Below is a small trained network, with its code and all its weights. Each question gives an input and a class and asks what happens when units are switched off, that is, made to give their printed mean instead of their output.

import numpy as np


def w(rows, s, z=0):
    codes = np.array(rows[::2]) - 128.0
    scale = np.full(codes.shape[1], s)
    scale[-1] = z or s
    return codes * scale


def norm(h):
    return h / np.sqrt((h * h).mean(-1, keepdims=True) + 1e-5)


def f(y):
    return np.maximum(y, 0)


def log_softmax(a):
    a = a - a.max(-1, keepdims=True)
    return a - np.log(np.exp(a).sum(-1, keepdims=True))


def net(x, mask):
    res = np.array(x, float).reshape(1, 4) / 4 @ E
    u = 0
    for l in range(2):
        y = f(norm(res) @ A[l][:, :-1].T + A[l][:, -1])
        res = res + np.where(mask[u : u + 11], y, B[l][:, -1]) @ B[l][:, :-1]
        u += 11
    return log_softmax(norm(res)[-1] @ U[:, :-1].T + U[:, -1])


A, B = {}, {}
E = w([
[122,131,206,151,132,10,210],'x0',
[139,76,30,92,188,105,205],'x1',
[198,190,140,132,137,153,205],'x2',
[141,106,162,34,213,97,128],'x3',
],0.011)
A[0] = w([
[127,166,132,203,37,132,86,87],'L0N0',
[54,110,99,137,105,75,164,115],'L0N1',
[162,160,244,138,106,162,108,86],'L0N2',
[139,155,177,198,110,113,223,129],'L0N3',
[161,166,73,114,110,157,168,108],'L0N4',
[166,158,139,108,151,86,215,97],'L0N5',
[140,180,153,194,85,157,199,37],'L0N6',
[153,106,89,92,139,138,105,111],'L0N7',
[158,174,228,236,45,98,114,2],'L0N8',
[165,139,209,78,130,101,128,145],'L0N9',
[149,180,254,121,133,140,103,42],'L0N10',
],0.017,0.015)
B[0] = w([
[185,186,179,128,73,83,96,238],'L0N0',
[177,61,127,150,139,94,89,196],'L0N1',
[186,187,96,130,136,143,164,218],'L0N2',
[78,215,149,97,66,35,148,254],'L0N3',
[222,105,84,192,154,148,167,185],'L0N4',
[103,200,197,68,138,87,193,220],'L0N5',
[159,205,124,65,156,6,96,183],'L0N6',
[102,115,129,114,155,178,138,174],'L0N7',
[234,189,179,58,119,105,242,225],'L0N8',
[107,169,157,108,116,111,205,224],'L0N9',
[178,215,148,61,185,39,176,194],'L0N10',
],0.016,0.01)
A[1] = w([
[146,242,113,150,85,147,92,163],'L1N0',
[129,155,88,181,71,188,105,126],'L1N1',
[101,243,88,157,124,91,164,14],'L1N2',
[125,190,126,140,111,134,136,8],'L1N3',
[95,172,201,193,16,113,86,125],'L1N4',
[120,241,150,117,89,69,159,152],'L1N5',
[123,98,150,105,188,49,137,158],'L1N6',
[75,150,220,104,90,123,68,121],'L1N7',
[125,85,77,171,128,73,107,164],'L1N8',
[44,171,132,137,83,104,198,19],'L1N9',
[52,187,246,247,58,84,173,162],'L1N10',
],0.016,0.017)
B[1] = w([
[105,149,179,120,152,64,220,196],'L1N0',
[140,176,173,101,177,94,169,141],'L1N1',
[132,198,188,83,158,47,117,149],'L1N2',
[37,223,31,35,174,83,54,128],'L1N3',
[45,169,75,130,68,93,132,163],'L1N4',
[140,188,80,80,144,77,163,253],'L1N5',
[130,163,183,148,79,68,129,186],'L1N6',
[57,171,136,120,97,73,129,150],'L1N7',
[216,120,191,166,87,101,89,146],'L1N8',
[123,134,21,199,113,129,147,136],'L1N9',
[183,207,6,33,209,89,169,204],'L1N10',
],0.016,0.026)
U = w([
[206,95,46,129,185,208,182,128],'0',
[64,89,82,215,13,189,152,6],'1',
[149,204,203,75,118,51,177,200],'2',
[40,79,111,7,189,193,66,100],'3',
[66,110,86,226,29,207,158,6],'4',
[196,33,163,158,59,64,48,129],'5',
[52,84,117,154,26,119,46,70],'6',
],0.021,0.02)

Each question gives the input, the list of numbers given to net, and the class t.
The units are the neurons (one row each of A and B). Each row of codes is followed by its name. A weight is (code - 128) times the scale printed after its matrix; where a second scale follows, it is the last column's (A, B and U).
mask holds one flag per neuron, layer by layer. A switched-off neuron (its flag False) gives its mean, the last column of its row in B, instead of its output. The means were averaged over made-up inputs and are rounded, as every weight is.
A unit's drop is (log p(t) with every unit on - log p(t) with that unit switched off) / (log p(t) with every unit on - log p(t) with every unit switched off).
most important unit: the unit with the biggest drop
k most important neurons: the k neurons with the biggest drops, biggest first
k most important neurons of layer l: the k neurons of layer l with the biggest drops, biggest first
drop of u: that unit's drop, to one decimal
input [3,4,-4,-3], class 5: most important unit	L0N1
input [-8,6,3,-8], class 0: 2 most important neurons	(L0N4, L0N3)
input [-3,-1,-3,3], class 3: 3 most important neurons	(L0N3, L0N0, L0N10)
input [-3,6,-7,4], class 5: 2 most important neurons	(L1N5, L1N10)
input [-3,0,-1,4], class 3: 2 most important neurons of layer 1	(L1N0, L1N5)
input [-4,8,-3,-5], class 0: 2 most important neurons	(L0N3, L1N6)
input [2,8,-8,5], class 5: 3 most important neurons of layer 1	(L1N5, L1N10, L1N0)
input [-5,4,-2,4], class 3: 2 most important neurons of layer 1	(L1N10, L1N5)
input [-3,1,-6,6], class 3: 2 most important neurons of layer 1	(L1N0, L1N5)
input [1,6,-4,1], class 5: 3 most important neurons of layer 1	(L1N5, L1N10, L1N0)
input [-5,5,-2,7], class 3: drop of L0N7	0.2
input [0,2,-6,3], class 5: drop of L0N3	0.1
